Below is a small trained network, with its code and all its weights. Each question gives an input and a target symbol and asks what happens when units are switched off, that is, made to give their printed mean instead of their output.

import numpy as np


def w(rows, s, z=0):
    codes = np.array(rows[::2]) - 128.0
    scale = np.full(codes.shape[1], s)
    scale[-1] = z or s
    return codes * scale


def norm(h):
    return h / np.sqrt((h * h).mean(-1, keepdims=True) + 1e-5)


def f(y):
    return np.maximum(y, 0)


def softmax(a):
    e = np.exp(a - a.max(-1, keepdims=True))
    return e / e.sum(-1, keepdims=True)


def log_softmax(a):
    a = a - a.max(-1, keepdims=True)
    return a - np.log(np.exp(a).sum(-1, keepdims=True))


def net(x, mask):
    ids = ['δζημξστ'.index(c) for c in x.split()]
    T = len(ids)
    res = E[ids] + P[:T]
    u = 0
    for l in range(2):
        r = norm(res)
        for j in range(3):
            rows = slice(2 * j, 2 * j + 2)
            q, k, v = (r @ M[l][rows].T for M in (Q, K, V))
            z = softmax(np.where(np.tri(T) > 0, q @ k.T / 2**0.5, -1e9)) @ v
            o = O[l][rows]
            res = res + np.where(mask[u + j], z, o[:, -1]) @ o[:, :-1]
        u += 3
        y = f(norm(res) @ A[l][:, :-1].T + A[l][:, -1])
        res = res + np.where(mask[u : u + 4], y, B[l][:, -1]) @ B[l][:, :-1]
        u += 4
    return log_softmax(norm(res)[-1] @ U[:, :-1].T + U[:, -1])


Q, K, V, O, A, B = {}, {}, {}, {}, {}, {}
E = w([
[50,81,106,114,158,189,179],'δ',
[84,83,157,67,61,197,154],'ζ',
[182,92,178,140,147,152,116],'η',
[167,226,204,119,116,45,253],'μ',
[132,94,111,250,79,123,218],'ξ',
[193,149,135,137,72,181,88],'σ',
[177,78,159,140,104,113,76],'τ',
],0.013)
P = w([
[174,167,3,58,144,109,108],'0',
[213,103,179,137,97,173,214],'1',
[192,87,181,155,126,143,180],'2',
[176,157,176,163,127,180,164],'3',
[159,105,174,161,142,152,133],'4',
[135,118,188,153,148,131,110],'5',
[100,122,177,155,127,88,96],'6',
[92,143,198,185,141,102,74],'7',
[73,153,204,194,131,106,29],'8',
[90,133,174,162,142,112,64],'9',
],0.0063)
Q[0] = w([
[170,101,195,105,80,178,13],'0.h0',
[142,131,130,107,130,164,8],'0.h0',
[210,165,253,62,52,137,95],'0.h1',
[113,46,184,142,114,217,59],'0.h1',
[101,171,3,183,127,10,189],'0.h2',
[121,123,68,105,186,198,61],'0.h2',
],0.027)
K[0] = w([
[252,161,126,118,157,87,120],'0.h0',
[189,140,79,133,137,84,156],'0.h0',
[80,105,85,10,160,201,104],'0.h1',
[198,99,65,159,185,162,65],'0.h1',
[3,64,118,204,103,173,141],'0.h2',
[186,122,92,233,182,139,135],'0.h2',
],0.032)
V[0] = w([
[180,146,147,133,5,71,124],'0.h0',
[126,130,150,31,92,133,105],'0.h0',
[152,185,134,102,165,46,126],'0.h1',
[146,177,68,84,213,134,106],'0.h1',
[109,148,197,125,83,175,135],'0.h2',
[151,144,44,145,170,154,139],'0.h2',
],0.027)
O[0] = w([
[249,20,164,87,125,69,97,72],'0.h0',
[97,200,128,128,121,60,49,108],'0.h0',
[113,149,90,129,162,54,176,4],'0.h1',
[62,69,81,160,190,72,109,34],'0.h1',
[156,102,162,188,155,64,24,173],'0.h2',
[132,134,97,136,95,207,165,132],'0.h2',
],0.012,0.013)
A[0] = w([
[159,157,144,99,167,9,252,17],'0.n0',
[156,167,144,191,148,103,137,28],'0.n1',
[68,197,129,163,119,204,147,3],'0.n2',
[13,247,91,160,135,184,186,143],'0.n3',
],0.039,0.0016)
B[0] = w([
[153,117,141,42,195,65,195,164],'0.n0',
[157,111,161,117,101,110,157,142],'0.n1',
[69,108,144,96,203,131,175,216],'0.n2',
[63,175,204,203,161,252,146,255],'0.n3',
],0.03,0.053)
Q[1] = w([
[152,3,121,122,136,176,106],'1.h0',
[136,108,136,135,144,61,118],'1.h0',
[143,134,117,147,111,174,185],'1.h1',
[101,237,149,187,120,96,119],'1.h1',
[177,142,183,70,66,123,62],'1.h2',
[102,195,48,156,128,125,142],'1.h2',
],0.041)
K[1] = w([
[77,125,4,75,114,133,107],'1.h0',
[146,138,160,102,46,100,93],'1.h0',
[87,132,172,133,161,128,119],'1.h1',
[175,221,250,150,109,121,95],'1.h1',
[192,193,101,91,78,111,166],'1.h2',
[107,126,162,171,79,148,45],'1.h2',
],0.039)
V[1] = w([
[241,44,152,227,174,121,186],'1.h0',
[139,93,4,143,143,128,69],'1.h0',
[33,43,126,203,185,106,61],'1.h1',
[150,89,222,140,36,225,116],'1.h1',
[185,139,86,150,92,135,190],'1.h2',
[69,164,98,141,80,150,130],'1.h2',
],0.02)
O[1] = w([
[52,93,190,121,91,48,128,198],'1.h0',
[124,72,33,120,139,100,143,2],'1.h0',
[63,8,132,93,151,182,112,119],'1.h1',
[98,202,108,138,169,106,36,215],'1.h1',
[156,159,160,137,104,84,118,92],'1.h2',
[153,54,154,89,140,138,75,70],'1.h2',
],0.012,0.014)
A[1] = w([
[178,138,59,123,158,193,74,4],'1.n0',
[121,116,4,142,70,88,144,67],'1.n1',
[173,125,124,146,25,179,216,49],'1.n2',
[177,101,110,125,110,108,115,14],'1.n3',
],0.041,0.003)
B[1] = w([
[170,156,6,111,211,160,115,149],'1.n0',
[65,165,39,185,27,72,157,160],'1.n1',
[253,23,113,183,76,189,179,246],'1.n2',
[54,200,103,139,128,170,151,203],'1.n3',
],0.023,0.012)
U = w([
[38,186,209,164,167,232,191,69],'δ',
[162,234,223,127,71,95,32,179],'ζ',
[175,181,17,98,200,180,62,72],'η',
[147,153,151,22,182,60,226,142],'μ',
[238,82,138,172,48,198,181,115],'ξ',
[72,2,163,97,136,112,36,2],'σ',
[42,171,53,170,28,87,159,204],'τ',
],0.006,0.00059)

Each question gives the input, a string of symbols that net reads in full, and the target symbol t.
The units are the heads (2 rows each of Q, K, V and O) and the neurons (one row each of A and B). Each row of codes is followed by its name. A weight is (code - 128) times the scale printed after its matrix; where a second scale follows, it is the last column's (O, A, B and U).
mask holds one flag per unit, layer by layer, with each layer's heads first. A switched-off unit (its flag False) gives its mean, the last column of its rows in O or B, instead of its output. The means were averaged over made-up inputs and are rounded, as every weight is.
A unit's drop is (log p(t) with every unit on - log p(t) with that unit switched off) / (log p(t) with every unit on - log p(t) with every unit switched off).
The circuit of an input: a set's keep is (log p(t) with only the set's units on - log p(t) with every unit switched off) / (log p(t) with every unit on - log p(t) with every unit switched off). Starting from the 12 units with the biggest drops (on a tie, the unit counted first), units are removed one at a time, each time the one whose removal leaves the highest keep (on an exact tie, the one counted first), for as long as the keep stays at least 0.8.
circuit, biggest first: the units of the circuit, biggest drop first
top k neurons: the k neurons with the biggest drops, biggest first
heads that matter: for each layer, one digit per head in row order, 1 if its drop is at least 0.15 and else 0, layers parted by /
drop of u: that unit's drop, to one decimal
input μ μ μ ξ, target ξ: top 2 neurons => (0.n3 0.n2)
input σ ξ μ δ η μ τ, target τ: top 4 neurons => (0.n3 0.n2 0.n0 1.n1)
input μ ξ δ ξ σ μ η, target ξ: heads that matter => 110 / 000
input ξ η ξ μ μ σ, target ζ: heads that matter => 001 / 000
input τ σ η η μ σ, target μ: top neuron => (0.n0)
input ξ ξ μ η, target ζ: heads that matter => 101 / 000
input ζ ξ ζ η μ, target ζ: circuit, biggest first => (0.h0 0.n2 0.n3 0.n0)
input ζ ξ σ, target η: heads that matter => 000 / 100
input σ μ μ τ σ, target τ: heads that matter => 110 / 100
input ξ δ ζ τ ζ ξ μ η, target ζ: top 2 neurons => (0.n3 0.n2)
input δ τ τ η μ μ μ μ τ, target σ: heads that matter => 010 / 000
input μ ζ μ δ μ ξ μ ξ τ, target ξ: heads that matter => 100 / 010
input μ ξ μ μ μ μ τ σ, target ξ: top 2 neurons => (0.n3 0.n2)
input σ μ μ τ ζ μ μ δ μ ζ, target τ: top 4 neurons => (0.n3 0.n2 1.n1 0.n0)
input ξ η η μ μ μ τ ζ μ σ, target ζ: heads that matter => 001 / 010
input ξ η μ δ η ζ, target ζ: top 2 neurons => (0.n2 0.n3)
input ζ ξ δ δ δ η μ μ τ, target η: top neuron => (0.n3)
input δ μ μ δ η δ ξ σ, target σ: top 3 neurons => (0.n3 0.n0 0.n2)
input ζ ξ τ δ η, target η: top 3 neurons => (0.n3 0.n2 0.n0)
input δ σ μ ξ ξ μ τ ζ, target σ: drop of 0.h1 => 0.3
input μ δ τ ζ, target ξ: drop of 1.h0 => 0.0
input σ μ η, target τ: drop of 0.h1 => 0.8
input σ η μ η, target τ: drop of 0.h2 => 0.2
input μ σ μ ζ μ η μ ξ μ, target ζ: top 2 neurons => (0.n3 0.n2)
